Below is a small trained network, with its code and all its weights. Each question gives an input and a class and asks what happens when units are switched off, that is, made to give their printed mean instead of their output.

import numpy as np


def w(rows, s, z=0):
    codes = np.array(rows[::2]) - 128.0
    scale = np.full(codes.shape[1], s)
    scale[-1] = z or s
    return codes * scale


def norm(h):
    return h / np.sqrt((h * h).mean(-1, keepdims=True) + 1e-5)


def f(y):
    return y / 2 * (1 + np.tanh(0.7978845608 * (y + 0.044715 * y**3)))


def log_softmax(a):
    a = a - a.max(-1, keepdims=True)
    return a - np.log(np.exp(a).sum(-1, keepdims=True))


def net(x, mask):
    res = np.array(x, float).reshape(1, 3) / 4 @ E
    u = 0
    for l in range(4):
        y = f(norm(res) @ A[l][:, :-1].T + A[l][:, -1])
        res = res + np.where(mask[u : u + 3], y, B[l][:, -1]) @ B[l][:, :-1]
        u += 3
    return log_softmax(norm(res)[-1] @ U[:, :-1].T + U[:, -1])


A, B = {}, {}
E = w([
[207,55,215,167,131,210,202,3,44,130,132],'x0',
[108,178,66,132,40,160,150,133,112,40,143],'x1',
[162,107,102,115,95,19,68,165,116,96,188],'x2',
],0.0042)
A[0] = w([
[138,131,80,125,51,95,100,141,125,71,168,54],'0.n1',
[107,181,52,137,4,164,140,118,115,1,126,2],'0.n2',
[61,227,32,129,60,163,142,162,153,56,98,19],'0.n3',
],0.011,0.0022)
B[0] = w([
[131,220,83,134,61,141,222,177,82,78,127,189],'0.n1',
[187,205,185,107,117,97,254,123,95,134,174,236],'0.n2',
[84,148,67,109,62,247,145,196,168,170,203,247],'0.n3',
],0.0062,0.014)
A[1] = w([
[10,229,46,118,152,117,129,192,194,113,64,115],'1.n1',
[136,162,64,124,70,21,95,155,123,20,140,6],'1.n2',
[45,113,42,166,82,130,56,49,109,2,63,27],'1.n3',
],0.0092,0.0018)
B[1] = w([
[77,158,126,139,152,124,7,59,210,181,63,255],'1.n1',
[179,139,118,127,149,193,230,253,89,88,141,185],'1.n2',
[181,111,154,141,149,175,126,171,101,144,132,120],'1.n3',
],0.0053,0.0078)
A[2] = w([
[211,45,135,134,83,7,92,101,65,76,205,135],'2.n1',
[146,79,138,117,140,12,86,113,145,143,172,3],'2.n2',
[158,99,176,130,146,166,191,85,93,130,132,206],'2.n3',
],0.016,0.00078)
B[2] = w([
[132,154,176,116,108,2,61,121,14,130,203,204],'2.n1',
[178,109,160,136,131,53,106,130,30,65,140,174],'2.n2',
[154,61,103,133,180,202,114,196,198,104,74,254],'2.n3',
],0.0067,0.014)
A[3] = w([
[110,153,89,136,54,93,229,103,92,97,154,44],'3.n1',
[112,189,39,130,91,108,131,214,176,110,121,157],'3.n2',
[105,187,96,125,35,91,249,93,73,90,173,3],'3.n3',
],0.015,0.00073)
B[3] = w([
[140,169,112,136,112,137,162,150,156,148,141,215],'3.n1',
[151,61,146,126,105,91,100,116,48,82,173,251],'3.n2',
[167,255,140,88,145,131,192,166,212,161,152,254],'3.n3',
],0.0089,0.016)
U = w([
[164,42,139,145,195,244,166,153,187,117,43,143],'0',
[23,122,60,116,43,158,49,112,143,156,167,115],'1',
[56,171,158,146,174,71,71,2,187,198,21,125],'2',
[53,118,102,172,84,142,189,37,93,156,86,9],'3',
[164,242,114,95,67,143,244,194,135,127,202,184],'4',
[49,98,80,156,101,96,212,61,94,138,80,3],'5',
[176,80,168,131,135,30,76,159,14,80,156,158],'6',
],0.0074,0.0056)

Each question gives the input, the list of numbers given to net, and the class t.
The units are the neurons (one row each of A and B). Each row of codes is followed by its name. A weight is (code - 128) times the scale printed after its matrix; where a second scale follows, it is the last column's (A, B and U).
mask holds one flag per neuron, layer by layer. A switched-off neuron (its flag False) gives its mean, the last column of its row in B, instead of its output. The means were averaged over made-up inputs and are rounded, as every weight is.
A unit's drop is (log p(t) with every unit on - log p(t) with that unit switched off) / (log p(t) with every unit on - log p(t) with every unit switched off).
The circuit of an input: a set's keep is (log p(t) with only the set's units on - log p(t) with every unit switched off) / (log p(t) with every unit on - log p(t) with every unit switched off). Starting from all 12 units, units are removed one at a time, each time the one whose removal leaves the highest keep (on an exact tie, the one counted first), for as long as the keep stays at least 0.8.
units of the circuit, in order: the units of the circuit, biggest drop first
k most important neurons: the k neurons with the biggest drops, biggest first
k most important neurons of layer l: the k neurons of layer l with the biggest drops, biggest first
drop of u: that unit's drop, to one decimal
input [-6,-6,0], class 2: units of the circuit, in order : 0.n2, 1.n1, 0.n3
input [-8,-5,6], class 6: units of the circuit, in order : 3.n2
input [-7,2,-7], class 1: 3 most important neurons : 1.n1, 3.n3, 0.n1
input [7,2,6], class 6: units of the circuit, in order : 0.n3, 2.n3, 3.n3
input [1,-3,0], class 6: 4 most important neurons : 1.n2, 0.n1, 2.n2, 0.n2
input [-2,-5,-1], class 6: units of the circuit, in order : 0.n3, 3.n3
input [-4,-7,2], class 6: 2 most important neurons : 2.n2, 0.n3
input [-6,-3,-5], class 2: units of the circuit, in order : 1.n1, 0.n2
input [-3,-2,-6], class 1: units of the circuit, in order : 0.n2, 3.n3
input [-3,-8,-1], class 6: 2 most important neurons of layer 0 : 0.n1, 0.n3
input [-7,0,-1], class 1: units of the circuit, in order : 1.n1, 3.n3
input [-6,-5,-4], class 2: 2 most important neurons : 1.n1, 0.n3
input [0,-3,-2], class 0: 2 most important neurons of layer 0 : 0.n1, 0.n3
input [-1,-5,-8], class 0: most important neuron of layer 0 : 0.n1
input [-7,-6,1], class 2: 3 most important neurons : 1.n1, 0.n2, 0.n1
input [-4,-8,3], class 6: 2 most important neurons : 2.n2, 0.n3
input [-4,-1,2], class 6: 4 most important neurons : 0.n2, 3.n2, 1.n1, 3.n3
input [-2,-1,0], class 1: 2 most important neurons : 0.n2, 1.n1
input [-2,-7,-8], class 2: 2 most important neurons of layer 0 : 0.n2, 0.n3
input [-4,-4,-7], class 2: most important neuron : 0.n3
input [-4,-1,1], class 1: 2 most important neurons of layer 0 : 0.n2, 0.n3
input [-2,-2,-6], class 2: 2 most important neurons : 0.n2, 0.n3
input [-2,-7,-6], class 2: 2 most important neurons of layer 0 : 0.n2, 0.n3
input [-5,-2,0], class 1: 2 most important neurons : 1.n1, 0.n2
input [-5,0,-1], class 1: 2 most important neurons of layer 0 : 0.n2, 0.n3
input [4,-8,4], class 6: drop of 0.n3 : 1.4
input [1,1,-1], class 0: drop of 0.n3 : 0.4
input [-6,-3,4], class 6: most important neuron of layer 0 : 0.n2
